
[[  66   88  183  -13   70 -166  -41   26   44  -15   57  176  262  103
  -143 -105   52  295 -126  119   77  128 -112 -121  -91]
 [ 103   64 -127 -220    6 -203 -113  200  -34 -214   80  379 -258  -34
  -221 -210 -252 -170 -102  -68  479  158 -425  -50 -130]
 [ 114  -19    2  -24  -85   77  -78 -112  -47   46  -26  -42  338 -218
    62   42  180  422  -27 -229 -196  102 -175 -266  145]
 [ 111   10   75   49   69  -40  104   58   59   61    5  118  148   44
   -59   60    6  166 -154  -32  163  116   67   -7  -55]
 [  74   82  279   61   84  -83   -1  -68   79   73   26   72  466  107
   -72  -18  196  476 -132  116 -101  129   -5 -161  -48]
 [  79   15   45 -249  141   41   25  179   67 -151  -37  306  -12  189
   -90   13   24 -250 -191   99  403  367 -385   19 -307]
 [  42  -53 -194   45  -13 -171   99  187  -31   22   52   98 -213  -91
   -62   -7 -212  -40  -57 -126  324  -19  131   52   31]
 [  46 -155 -134  -22   18  221  164   74   -1   99 -106  -90   80  -78
   176  266  139  -44  -76 -172   68  195   42   -9    1]
 [  30  -95 -274  106  -72 -167  113  175  -72   78   54    4 -252 -196
    -5   22 -242    9  -11 -214  251 -102  242   32  138]
 [-104 -159    4  254   67   13  285   75   43  288  -53 -282  238   60
   187  267  186  225  -46   86 -110   -5  570   39   55]
 [  65    2   62    7   39  -42   38   33   25   38    3   70  194   14
   -26   30   67  205 -104   -7   66  122  -18  -80  -27]
 [   8 -134 -323 -146  -35   16   52  227  -80  -65  -28   63 -306 -135
    52   60 -124 -311  -29 -172  336  136 -152   10  -28]
 [ -77 -146 -354  -50  -73 -118   40  230 -110  -19   18  -22 -330 -165
    43   -4 -168 -198   38 -120  251   -1   15  -13   56]
 [ 132   42  216   71   -6   57  -37 -187   26  121  -16  -44  590  -83
    29   58  289  639  -84  -93 -303  106  -41 -267  106]
 [ -38 -132 -104   -6   -5   81   81   66  -31   80  -55 -127  110  -67
   143  146  143   64  -25  -56  -33  120   43  -83   28]
 [-207 -132  -40   34  217 -153  299  376   94   73  -28   23 -207  378
    20  127  -46 -408 -132  415  436  155  358  253 -308]
 [ 136   23    1  -37  -82  -12 -116  -80  -51   -1   20   52  252 -211
   -21  -42   79  401  -41 -221  -91   71 -215 -250  128]
 [ -23   33   -4    7   33 -288  -27  142   -7  -24   88  139  -23   48
  -138 -151 -113  118  -57  114  203   18    2  -59  -52]
 [ -44 -130 -305  199 -144 -219   68  110 -122  151   77 -167 -163 -298
    60    1 -183  219   81 -227   22 -227  375  -64  284]
 [  89  -47 -269 -128  -42  -95    8  211  -65 -107   34  204 -331 -147
   -83  -50 -248 -218  -62 -208  429   91 -188    4  -21]
 [ -13  -41  -93  -22  -46 -105  -42   66  -61    6   26   -4   47 -105
     7  -41   14  159   -6  -44   20   40  -66 -145   52]
 [  74   57  -40  -93 -155 -161 -286  -93 -125  -86   83   60  214 -284
   -82 -231   44  478   47 -183 -177    6 -387 -389  182]
 [-163   54  -43  136  -60 -594 -137  141  -86    7  200   31  -61  -30
  -205 -359 -204  362   67  230   38 -236  181 -167  101]
 [  52   59  240    3  175  -89  103   89  123   25    6  190  248  265
  -118   18   90  121 -205  225  202  219    9   21 -220]
 [  77   15 -215  -41  -96 -261  -89  143  -91  -84  109  199 -234 -208
  -154 -190 -280   69  -17 -191  290  -51 -137  -97   90]
 [-108  -47  375  131  319   61  334  117  221  208  -93  -56  469  522
    76  280  367   87 -237  500   40  297  386  135 -339]
 [  55  -19    4  -64   40    7   42   78   19   -5  -16   93  102   14
   -11   45   56   59 -104  -25  139  175 -105  -65  -67]
 [ 125  -73   11  -26   99  179  198   80   74   67  -86   82  122   52
    60  235   92  -43 -184 -106  214  250   10   60 -107]
 [ -30 -269 -191  178   20  261  351   88    9  282 -137 -327   94  -88
   327  439  187   -6  -44 -176  -35   73  485   90   97]
 [  74 -166 -104   57   91  233  319  135   63  159 -123  -61   29   19
   175  358   86 -142 -150 -146  216  196  251  151  -63]
 [ 107  114  290  -96  173  -86   10   55  124  -65   15  297  284  253
  -177  -52   90  150 -222  200  221  277 -213  -48 -254]
 [  25  -40  341  174  168  173  227  -93  153  254  -95 -158  679  211
   145  299  442  461 -174  169 -258  211  317  -58  -77]
 [  12   39 -127 -132  -39 -266 -140  159  -73 -145   94  218 -167  -78
  -159 -225 -181   11  -29  -16  269   51 -278 -125  -25]
 [ 225   34   62   -2  -43   67  -30 -104   -2   40   -2   98  321 -182
   -25   44   94  414 -112 -287  -45  109 -157 -191  103]
 [  84   16  112 -282  163  118    9  134   82 -152  -73  284  105  221
   -62   44  132 -216 -204  124  315  440 -457  -23 -334]
 [  83  -97 -152 -195    7  166   30  108  -27  -70  -75   88  -38  -84
    70  118   52 -172  -84 -171  210  267 -301  -58  -79]
 [  97  -99 -283 -116  -10   12   98  228  -43  -59  -15  161 -329 -120
    -5   70 -203 -304  -83 -234  447  135 -107   76  -43]
 [ 113  -71 -333 -110 -166  -30  -92   76 -140  -70   30   73 -213 -372
     2  -51 -170   24   26 -409  170   12 -248 -157  180]
 [  12  -42  -91   27   24 -138   81  155   -4   27   31   78  -82   -6
   -42   -2 -103   11  -72  -11  238   39   94   12  -24]
 [  29 -152 -194   -7    1  122  161  122  -20   77  -73  -64  -43  -95
   137  207   32  -92  -64 -173  153  131   84   18   16]
 [  35  -75 -140  -72   -4   12   51  127  -32  -11  -19   60  -61  -69
    25   56  -23  -59  -64 -107  196  135  -85  -34  -24]
 [ 101  -60   27  -34  116  120  194  110   77   51  -69  108   85   97
    27  194   65  -76 -181  -38  262  244   24   79 -150]
 [ 165  -76   56   10   90  254  209   11   82  112 -112   31  254   18
   106  290  177   71 -186 -161  107  258   36   22  -67]
 [   9    8  -50   61   19 -273   41  150   -3   17   89  123  -80    5
  -120  -98 -164  109  -63   32  241  -29  120   -7   -5]
 [ -31  -20   29  159  -22 -195   26    6  -23  134   58  -97  220  -64
     1  -28   53  424   -8   23 -118  -75  235 -145  129]
 [ 225  -42  -28 -241   48  317   46   28   35  -78 -118  189  132  -52
    54  190  138 -111 -184 -255  220  391 -426  -61 -132]
 [  20  144  383   30  107 -207 -103  -76   82   20   71  111  553  191
  -153 -145  229  567 -125  285 -159  127  -97 -233  -97]
 [  10   50  299  149   88  -91   46  -87   80  154   22  -55  558  127
   -10   34  268  569 -109  185 -231   78  175 -162  -11]
 [  19 -101 -179  -13 -111   34  -26    8  -96   48  -19 -107   83 -251
   108   50   76  198   35 -225  -86   43  -61 -186  163]
 [  96 -112 -182  -20   24   89  176  160    4   36  -52   63 -135  -74
    52  174  -71 -165 -113 -204  315  142   42   78  -31]
 [   9 -114 -236  -27  -66  -11   45  122  -80   33   -9  -32 -109 -184
    69   63  -52  -17   -4 -184  126   40    0  -62   81]
 [   6  -84 -116  -64  -56   43  -27   29  -61   13  -29  -54  111 -148
    84   53  110  130   -4 -125  -43  111 -128 -165   65]
 [ 103  -66  -59  149  -12   -9  156   34    4  151   -2  -30  103 -121
    39  137  -16  234  -84 -207   67   -4  253  -13  114]
 [  -3  -29  154  106   51  -19   67  -39   44  145  -15  -97  411   44
    60   94  231  401  -77   73 -174   86  150 -136   22]
 [   8   -2  185  -28  134   13   74   50   81   43  -33   61  313  190
    -1   74  210  150 -145  179   36  239  -36  -58 -163]
 [ 165   65   73   70  -65 -105  -75 -102  -26   54   62   79  308 -193
   -80  -70   32  543  -65 -212  -92   -3  -65 -221  158]
 [ 136  -44 -380 -270 -145  -37 -150  162 -146 -209   28  241 -375 -326
   -69 -120 -252 -224   -6 -383  381  121 -514 -132   62]
 [  17  -98  -62   65   30   34  153   90   11  115  -32  -59   87  -18
    86  162   64   74  -80  -60   76   87  177    3    5]
 [ -58   46 -289   -2 -141 -586 -192  232 -162 -125  220  193 -432 -217
  -258 -416 -458   83   78  -37  323 -233  -60 -123  131]
 [  59   76   86 -129   51 -156  -96   82   15 -110   52  239   97   66
  -153 -146   -6  112 -110   82  184  173 -291 -127 -125]
 [  33 -189 -234   85  -77  144  157   44  -60  161  -69 -200   30 -237
   210  242   69   95   -1 -300  -30   24  208  -47  180]
 [  58   33  236   43   93  -20   48  -35   78   81   -6   35  429  119
   -24   51  217  369 -138  107  -72  164   21 -116  -72]
 [  70   45 -148  -87  -66 -278 -128  136  -78 -124  112  237 -187 -146
  -183 -228 -248   65  -33 -113  292    3 -221 -114   28]
 [  45  -17 -345   97 -239 -377 -147   77 -187    1  167   24 -264 -447
  -113 -247 -354  312  107 -356   98 -282   50 -195  348]
 [ 156  -60 -134  -57 -111  114  -44  -56  -75   15  -25    2  140 -296
    67   69   62  248  -25 -368  -43   92 -199 -202  166]
 [ 151  100 -160   29 -168 -397 -195   32 -125  -77  184  227 -139 -330
  -242 -321 -340  381   15 -284  177 -181 -140 -205  226]
 [ -40   17  156   96   99 -175   72   64   56   88   37   16  250  147
   -50   -9   96  276  -97  213   21   67  174  -52  -70]
 [ 203   27   93 -171   86  161   30   26   62  -67  -62  242  188   33
   -43   95  100   14 -206 -123  226  328 -345  -60 -155]
 [ -54  146  398  110  126 -313  -60  -35   89   66   91   75  526  256
  -158 -171  198  580 -112  400 -157   58   84 -185 -105]
 [  -8   22  188  187   63 -173   74  -11   52  159   48  -43  363   78
   -32    7  125  478  -84  132 -110   -3  281  -97   26]
 [ -11  -97   54   59   23  124   94  -40   13  150  -71 -171  369  -21
   163  189  291  285  -51   -9 -197  138  108 -135   40]
 [-112 -261 -310   -2   83  126  333  321    2  102 -108 -124 -307   63
   203  314  -25 -493  -64    1  364  159  294  222 -115]]

[ -42   48  -57   16  -67 -127   76  -29  -87   12   91  -16   73  101
   89  102   45   24  155 -107   12   20   63  -96 -119  -27  -15  115
  -10   16  -29  -44] : 3
[-135  -60  -67   48 -128 -103   73 -133   20  -14  290 -154 -252   61
  254  251   98  115  159 -444 -318 -106 -338 -127 -204    7   53  314
 -245  -61   30  -38] : 30
[ -41   -8  -88  -87  -67   10  103   23  -80 -123   27   82  225  128
    6  -50    4  -46   78   57  146   88  242  121  109  -72 -103  -58
 -106   19  102    6] : 14
[-211  -89  109 -164  -48  499   69  369  216  -90  113  311  332  247
  188 -155 -116 -247   -5  -70  135 -147   38  312  255  140  225 -263
 -554  103  388 -194] : 27
[-246   -4  252 -108 -121  426  121  392  168   -9   31  338  329  230
  136   -3 -239 -302   37   20  222  -95  122  184  233   99  228 -241
 -445  244  309 -230] : 42
[ 114  217 -248   31   50 -178 -106   50   83  112  -33  -10  114    4
  168  -51  238   90   85 -127   70 -143 -305 -121 -312   98  158   -5
  114 -142 -126  -82] : 62
[  66  397 -224   95 -175 -550   10 -143    3   36 -320 -125 -129 -262
   -6  313  119  117   18  112  182   72 -449 -259 -271 -172  -48   55
  361  -50 -330  109] : 21
[ -48   25   -7  -35   10  121   28  177   35   52  101  138  250  192
  149  -65   27  -73  124 -105   90  -99   81   21  -59  106  141  -51
 -161   33   97 -161] : 11
[  22  136 -263  -29 -209 -483  147 -307 -205 -222 -184 -163  -77 -160
 -128  222   75  120   23  181  124  284   19  -28   39 -323 -372   92
  204  -55 -159  265] : 48
[  37   43 -263  -35 -128 -379  122 -278 -224 -186  -27 -151  -20  -43
  -62  124  121  138   86   45   37  217  109  -15  -15 -235 -315  138
  141  -94 -104  199] : 50
[ -65   53   40  -18   -1  136   16  209   63   96  101  145  232  189
  169  -33    6  -94  133 -128   90 -129   33  -15  -93  125  194  -44
 -163   59   85 -194] : 36
[ 411  279 -589  113  189 -683 -179 -298 -233  144  -33 -277   86  -58
   60 -121  542  382  216 -112   21   11 -103 -334 -621   -5 -108  222
  640 -374 -455   81] : 58
[ -51 -140  -80 -158 -121  -87  267 -146 -363 -321   36   51  309  190
 -196  -49  -82  -45  107  266  216  371  799  219  356 -279 -452  -25
  -41   83  125  171] : 28
[ 155   85 -231   -1  140 -101  -75   51  -70   98   98   24  294  173
  125 -202  239   83  178 -113   84  -78  128  -65 -264  108   74    5
  125 -132  -70 -109] : 43
[ -37   72  -91    7    7   61  -51  139  170   87  127   50   55   91
  264   -6  131    7   89 -290  -62 -224 -354  -39 -212  154  256   23
 -195  -74   54 -163] : 59
[ -21    8 -240   18 -190 -459  150 -387 -227 -189   66 -261 -232  -80
  -11  281  125  202  116 -106 -140  203  -51 -106  -90 -266 -327  306
   88  -98 -130  218] : 10
[-277   21  124   46 -293  -78  175  -54   78  -51  103  -68 -287  -31
  168  451 -120  -33   84 -252 -164  -26 -371 -108  -35  -90   49  219
 -290  126   50  -26] : 67
[ -34  270  -95  -42 -137  -99   11  136  156  -25 -273  124  122 -105
   46   90    1  -82  -55  156  285  -21 -313   25    5  -54   89 -203
   -3   36  -34   -6] : 16
[   3   72 -129  -34   30   91  -54  165  143   60   81   93  168  118
  216  -99  134  -10   79 -192   33 -183 -218   29 -148  141  212  -60
 -166  -78   75 -142] : 0
[  49  152  -81  -41   64   82  -47  246   69  100  -42  189  380  148
  111 -177   84  -78   83   27  252 -112   56   21 -106  127  185 -182
  -10   -2   26 -168] : 20
[ -45 -318 -105 -159   54  215  141  -19 -229 -206  383   69  335  383
   61 -258   63   -9  192 -146  -52   87  662  267  198   -7 -183   44
 -316  -48  290  -18] : 71
[ -81   22   12 -101  -69  125  108  163  -20  -79  -32  198  331  157
    9  -65  -79 -150   57  126  246   56  285  150  170  -22   -5 -174
 -155  106  143  -60] : 70
[ 250  473 -332   90   49 -462 -151   23   41  210 -328  -27  178 -153
   49   -9  280  132   59  126  312  -58 -338 -270 -441   22  120  -86
  511 -143 -383  -29] : 65
[-160 -173   16 -126 -128  134  206   -3 -132 -221  157   90  191  210
    5    2  -95  -95   98    2   49  138  410  207  265 -111 -174    0
 -307   86  237   24] : 29
[ 104  103 -133   -6  104  -34  -35  118  -67  112   59   95  348  195
   94 -173  153   11  174  -37  168  -64  217  -52 -191  101   94  -47
   97  -49  -47 -138] : 6
[  92 -102 -419   15 -100 -594  142 -582 -396 -249  210 -399 -246  -28
  -29  187  284  347  194 -196 -270  277  146 -115 -157 -298 -498  453
  194 -244 -179  302] : 66
[  68 -425 -231  -54  189   53   73 -218 -374  -92  695 -156  194  482
  184 -282  292  210  378 -512 -384    4  679   52 -148   81 -185  389
 -206 -209  177  -54] : 15
[ -71  -49 -102  -73 -137 -137  171 -138 -181 -196   59  -32   68   77
  -29   92   -3   20   92   25   45  184  247   72  118 -178 -238   78
  -72   13   55  106] : 39
